Below are the code and all the weights of a small trained network. Each question names an input and a target symbol and asks about switching units off, where a switched-off unit gives its printed mean instead of its output.

import numpy as np


def w(rows, s, z=0):
    codes = np.array(rows[::2]) - 128.0
    scale = np.full(codes.shape[1], s)
    scale[-1] = z or s
    return codes * scale


def norm(h):
    return h / np.sqrt((h * h).mean(-1, keepdims=True) + 1e-5)


def f(y):
    return y / 2 * (1 + np.tanh(0.7978845608 * (y + 0.044715 * y**3)))


def softmax(a):
    e = np.exp(a - a.max(-1, keepdims=True))
    return e / e.sum(-1, keepdims=True)


def log_softmax(a):
    a = a - a.max(-1, keepdims=True)
    return a - np.log(np.exp(a).sum(-1, keepdims=True))


def net(x, mask):
    ids = ['ΓΔΘΞΨΩβεζηπτφ'.index(c) for c in x.split()]
    T = len(ids)
    res = E[ids] + P[:T]
    r = norm(res)
    for j in range(3):
        rows = slice(3 * j, 3 * j + 3)
        q, k, v = (r @ M[0][rows].T for M in (Q, K, V))
        z = softmax(np.where(np.tri(T) > 0, q @ k.T / 3**0.5, -1e9)) @ v
        o = O[0][rows]
        res = res + np.where(mask[j], z, o[:, -1]) @ o[:, :-1]
    y = f(norm(res) @ A[0][:, :-1].T + A[0][:, -1])
    res = res + np.where(mask[3:7], y, B[0][:, -1]) @ B[0][:, :-1]
    return log_softmax(norm(res)[-1] @ U[:, :-1].T + U[:, -1])


Q, K, V, O, A, B = {}, {}, {}, {}, {}, {}
E = w([
[80,226,119,170,160],'Γ',
[115,137,33,94,53],'Δ',
[52,135,97,193,93],'Θ',
[121,67,222,103,191],'Ξ',
[40,106,202,51,175],'Ψ',
[127,91,98,11,84],'Ω',
[82,22,93,139,85],'β',
[2,127,145,101,113],'ε',
[15,193,162,50,139],'ζ',
[137,181,132,42,149],'η',
[176,91,67,154,96],'π',
[178,173,151,135,201],'τ',
[31,125,197,183,168],'φ',
],0.0045)
P = w([
[116,83,112,122,178],'0',
[152,121,160,128,108],'1',
[39,111,87,144,170],'2',
[167,132,196,137,65],'3',
[48,128,94,59,151],'4',
[177,174,170,111,2],'5',
],0.0067)
Q[0] = w([
[155,108,138,132,131],'h1',
[135,145,190,157,111],'h1',
[143,158,226,159,36],'h1',
[253,159,144,169,31],'h2',
[133,111,125,192,127],'h2',
[98,71,132,109,165],'h2',
[233,183,116,159,152],'h3',
[247,161,210,203,175],'h3',
[125,144,140,107,105],'h3',
],0.022)
K[0] = w([
[122,104,118,94,136],'h1',
[118,180,154,122,142],'h1',
[190,187,174,160,21],'h1',
[83,114,33,130,235],'h2',
[149,83,147,141,160],'h2',
[161,132,203,148,107],'h2',
[87,160,97,134,230],'h3',
[97,71,11,108,255],'h3',
[113,119,173,74,95],'h3',
],0.019)
V[0] = w([
[122,124,111,101,167],'h1',
[82,68,76,104,187],'h1',
[99,126,68,130,215],'h1',
[59,221,97,150,72],'h2',
[124,177,7,114,99],'h2',
[94,136,111,189,134],'h2',
[65,165,165,78,161],'h3',
[99,87,145,225,133],'h3',
[41,47,88,88,44],'h3',
],0.017)
O[0] = w([
[117,117,112,181,118,126],'h1',
[193,120,72,220,122,161],'h1',
[154,76,88,197,139,112],'h1',
[176,190,107,193,232,108],'h2',
[200,188,53,153,118,112],'h2',
[118,180,146,186,121,140],'h2',
[186,127,214,154,169,145],'h3',
[48,157,145,179,95,129],'h3',
[51,98,118,67,246,248],'h3',
],0.012,0.011)
A[0] = w([
[111,177,148,12,151,225],'n1',
[126,114,199,90,3,228],'n2',
[166,84,107,178,130,247],'n3',
[141,156,220,106,142,226],'n4',
],0.025,0.0015)
B[0] = w([
[66,232,218,47,130,254],'n1',
[99,249,125,54,221,175],'n2',
[122,181,166,64,86,190],'n3',
[75,134,53,74,90,189],'n4',
],0.018,0.022)
U = w([
[99,98,58,124,14,164],'Γ',
[177,37,81,32,145,82],'Δ',
[72,203,84,236,161,5],'Θ',
[139,27,206,109,101,122],'Ξ',
[44,51,71,137,151,79],'Ψ',
[185,165,11,123,185,98],'Ω',
[182,177,131,203,78,207],'β',
[122,107,158,177,241,41],'ε',
[231,143,194,141,191,74],'ζ',
[74,107,197,214,73,120],'η',
[234,97,156,83,48,94],'π',
[159,240,133,95,62,127],'τ',
[67,162,152,49,174,168],'φ',
],0.011,0.0025)

Each question gives the input, a string of symbols that net reads in full, and the target symbol t.
The units are the heads (3 rows each of Q, K, V and O) and the neurons (one row each of A and B). Each row of codes is followed by its name. A weight is (code - 128) times the scale printed after its matrix; where a second scale follows, it is the last column's (O, A, B and U).
mask holds one flag per unit, heads first, then neurons. A switched-off unit (its flag False) gives its mean, the last column of its rows in O or B, instead of its output. The means were averaged over made-up inputs and are rounded, as every weight is.
A unit's drop is (log p(t) with every unit on - log p(t) with that unit switched off) / (log p(t) with every unit on - log p(t) with every unit switched off).
The circuit of an input: a set's keep is (log p(t) with only the set's units on - log p(t) with every unit switched off) / (log p(t) with every unit on - log p(t) with every unit switched off). Starting from all 7 units, units are removed one at a time, each time the one whose removal leaves the highest keep (on an exact tie, the one counted first), for as long as the keep stays at least 0.8.
units of the circuit, in order: the units of the circuit, biggest drop first
most important unit: the unit with the biggest drop
k most important neurons: the k neurons with the biggest drops, biggest first
heads that matter: for each layer, one digit per head in row order, 1 if its drop is at least 0.15 and else 0, layers parted by /
input φ Δ ε, target Ω: heads that matter	110
input β ζ Ω Ψ Γ, target Ξ: most important unit	h2
input Ω Γ Ξ, target β: heads that matter	001
input β τ Γ Ψ Ω, target Ξ: 2 most important neurons	n1, n2
input τ π Ψ ε ζ, target ε: units of the circuit, in order	h1, n1, n4, h2
input τ Δ φ, target Ω: units of the circuit, in order	h2, n1
input φ Δ π β Ψ, target Ψ: heads that matter	101
input Ω ε ζ, target ε: units of the circuit, in order	h1, n1, h3, n4
input τ Δ η β η, target Ψ: units of the circuit, in order	h1, n1, h2
input ε Ξ Θ Δ π, target Ω: units of the circuit, in order	h1, n1
input ε η Ψ, target π: 2 most important neurons	n1, n3
input ζ Δ β Ω π, target Δ: heads that matter	111
input τ τ φ π τ, target Γ: units of the circuit, in order	h1, n1, h3, n2
input Ψ Δ η, target Ω: most important unit	h1
input π Θ β Δ τ, target Ω: heads that matter	100
input Δ τ Ω ζ ε, target ζ: heads that matter	111
input Γ Ξ Δ ε β, target ε: 2 most important neurons	n1, n4
input η ζ Γ, target ζ: heads that matter	101
input Ω τ Ξ, target τ: heads that matter	111
input τ η Δ Γ Γ, target β: most important unit	h3
input ζ Γ Ψ, target β: units of the circuit, in order	h3, n1, h1
input β τ β Θ Ξ, target Θ: heads that matter	111
